Below are the code and all the weights of a small trained network. Each question names an input and a class and asks about switching units off, where a switched-off unit gives its printed mean instead of its output.

import numpy as np


def w(rows, s, z=0):
    codes = np.array(rows[::2]) - 128.0
    scale = np.full(codes.shape[1], s)
    scale[-1] = z or s
    return codes * scale


def f(y):
    return y / 2 * (1 + np.tanh(0.7978845608 * (y + 0.044715 * y**3)))


def log_softmax(a):
    a = a - a.max(-1, keepdims=True)
    return a - np.log(np.exp(a).sum(-1, keepdims=True))


def net(x, mask):
    res = np.array(x, float).reshape(1, 4) / 4 @ E
    y = f(res @ A[0][:, :-1].T + A[0][:, -1])
    res = res + np.where(mask, y, B[0][:, -1]) @ B[0][:, :-1]
    return log_softmax(res[-1] @ U[:, :-1].T + U[:, -1])


A, B = {}, {}
E = w([
[217,195,220],'x0',
[213,15,163],'x1',
[27,99,253],'x2',
[129,130,128],'x3',
],0.0064)
A[0] = w([
[77,44,79,100],'neuron 1',
[164,159,72,87],'neuron 2',
[174,123,92,82],'neuron 3',
[177,195,193,133],'neuron 4',
[183,170,181,111],'neuron 5',
[180,165,74,92],'neuron 6',
[159,175,73,111],'neuron 7',
[73,235,96,90],'neuron 8',
[180,185,181,120],'neuron 9',
[147,155,101,190],'neuron 10',
[158,159,70,125],'neuron 11',
[214,78,85,114],'neuron 12',
[116,140,127,254],'neuron 13',
[162,159,150,168],'neuron 14',
[89,130,178,190],'neuron 15',
[156,164,77,103],'neuron 16',
[83,126,189,159],'neuron 17',
[68,210,132,99],'neuron 18',
[88,216,101,116],'neuron 19',
[114,144,119,224],'neuron 20',
[53,154,191,148],'neuron 21',
[87,83,205,127],'neuron 22',
[137,170,88,81],'neuron 23',
[195,4,150,91],'neuron 24',
[72,130,189,108],'neuron 25',
[89,76,85,81],'neuron 26',
[124,134,121,221],'neuron 27',
[195,173,183,110],'neuron 28',
[88,66,87,119],'neuron 29',
[75,91,78,99],'neuron 30',
[116,120,123,249],'neuron 31',
[84,84,79,121],'neuron 32',
[179,203,56,126],'neuron 33',
[120,139,107,179],'neuron 34',
],0.011,0.006)
B[0] = w([
[93,162,106,209],'neuron 1',
[94,92,130,160],'neuron 2',
[65,87,141,145],'neuron 3',
[86,148,80,211],'neuron 4',
[65,168,88,177],'neuron 5',
[96,86,127,174],'neuron 6',
[112,76,138,172],'neuron 7',
[134,165,245,216],'neuron 8',
[75,158,76,189],'neuron 9',
[158,97,115,188],'neuron 10',
[124,94,132,177],'neuron 11',
[106,82,161,215],'neuron 12',
[176,125,106,248],'neuron 13',
[121,131,97,175],'neuron 14',
[150,84,93,233],'neuron 15',
[109,89,143,159],'neuron 16',
[135,75,99,228],'neuron 17',
[119,115,181,201],'neuron 18',
[140,135,188,200],'neuron 19',
[179,132,120,215],'neuron 20',
[134,80,119,253],'neuron 21',
[123,74,116,233],'neuron 22',
[97,109,150,135],'neuron 23',
[112,185,254,244],'neuron 24',
[107,71,112,205],'neuron 25',
[69,174,122,160],'neuron 26',
[189,125,110,207],'neuron 27',
[79,160,98,187],'neuron 28',
[105,172,114,189],'neuron 29',
[100,158,111,173],'neuron 30',
[204,145,103,244],'neuron 31',
[105,164,100,184],'neuron 32',
[113,64,120,219],'neuron 33',
[141,124,123,171],'neuron 34',
],0.01,0.005)
U = w([
[110,144,254,199],'0',
[113,17,100,12],'1',
[51,209,46,125],'2',
[191,118,99,253],'3',
[224,171,100,36],'4',
],0.0093,0.0054)

Each question gives the input, the list of numbers given to net, and the class t.
The units are the neurons (one row each of A and B). Each row of codes is followed by its name. A weight is (code - 128) times the scale printed after its matrix; where a second scale follows, it is the last column's (A, B and U).
mask holds one flag per neuron, in row order. A switched-off neuron (its flag False) gives its mean, the last column of its row in B, instead of its output. The means were averaged over made-up inputs and are rounded, as every weight is.
A unit's drop is (log p(t) with every unit on - log p(t) with that unit switched off) / (log p(t) with every unit on - log p(t) with every unit switched off).
The circuit of an input: a set's keep is (log p(t) with only the set's units on - log p(t) with every unit switched off) / (log p(t) with every unit on - log p(t) with every unit switched off). Starting from the 12 units with the biggest drops (on a tie, the unit counted first), units are removed one at a time, each time the one whose removal leaves the highest keep (on an exact tie, the one counted first), for as long as the keep stays at least 0.8.
circuit, biggest first: the units of the circuit, biggest drop first
most important unit: the unit with the biggest drop
k most important neurons: the k neurons with the biggest drops, biggest first
drop when u is switched off: that unit's drop, to one decimal
input [3,-6,6,-7], class 3: circuit, biggest first -> neuron 24; neuron 15
input [-2,7,-5,-5], class 0: circuit, biggest first -> neuron 24
input [5,-4,1,0], class 2: circuit, biggest first -> neuron 4; neuron 9
input [0,5,-5,-2], class 0: circuit, biggest first -> neuron 24; neuron 12
input [5,-5,4,8], class 3: circuit, biggest first -> neuron 24; neuron 15
input [7,6,-7,2], class 1: circuit, biggest first -> neuron 12; neuron 33
input [0,-7,-5,-2], class 0: 2 most important neurons -> neuron 8; neuron 19
input [8,-3,-8,6], class 1: 2 most important neurons -> neuron 33; neuron 7
input [3,-7,-8,6], class 1: 2 most important neurons -> neuron 33; neuron 24
input [6,7,-6,4], class 0: 2 most important neurons -> neuron 24; neuron 12
input [3,-2,4,-3], class 1: drop when neuron 25 is switched off -> 0.2
input [-7,5,-1,7], class 2: drop when neuron 26 is switched off -> 0.1
input [8,7,-6,-5], class 2: drop when neuron 5 is switched off -> 0.3
input [1,4,6,0], class 1: most important unit -> neuron 22
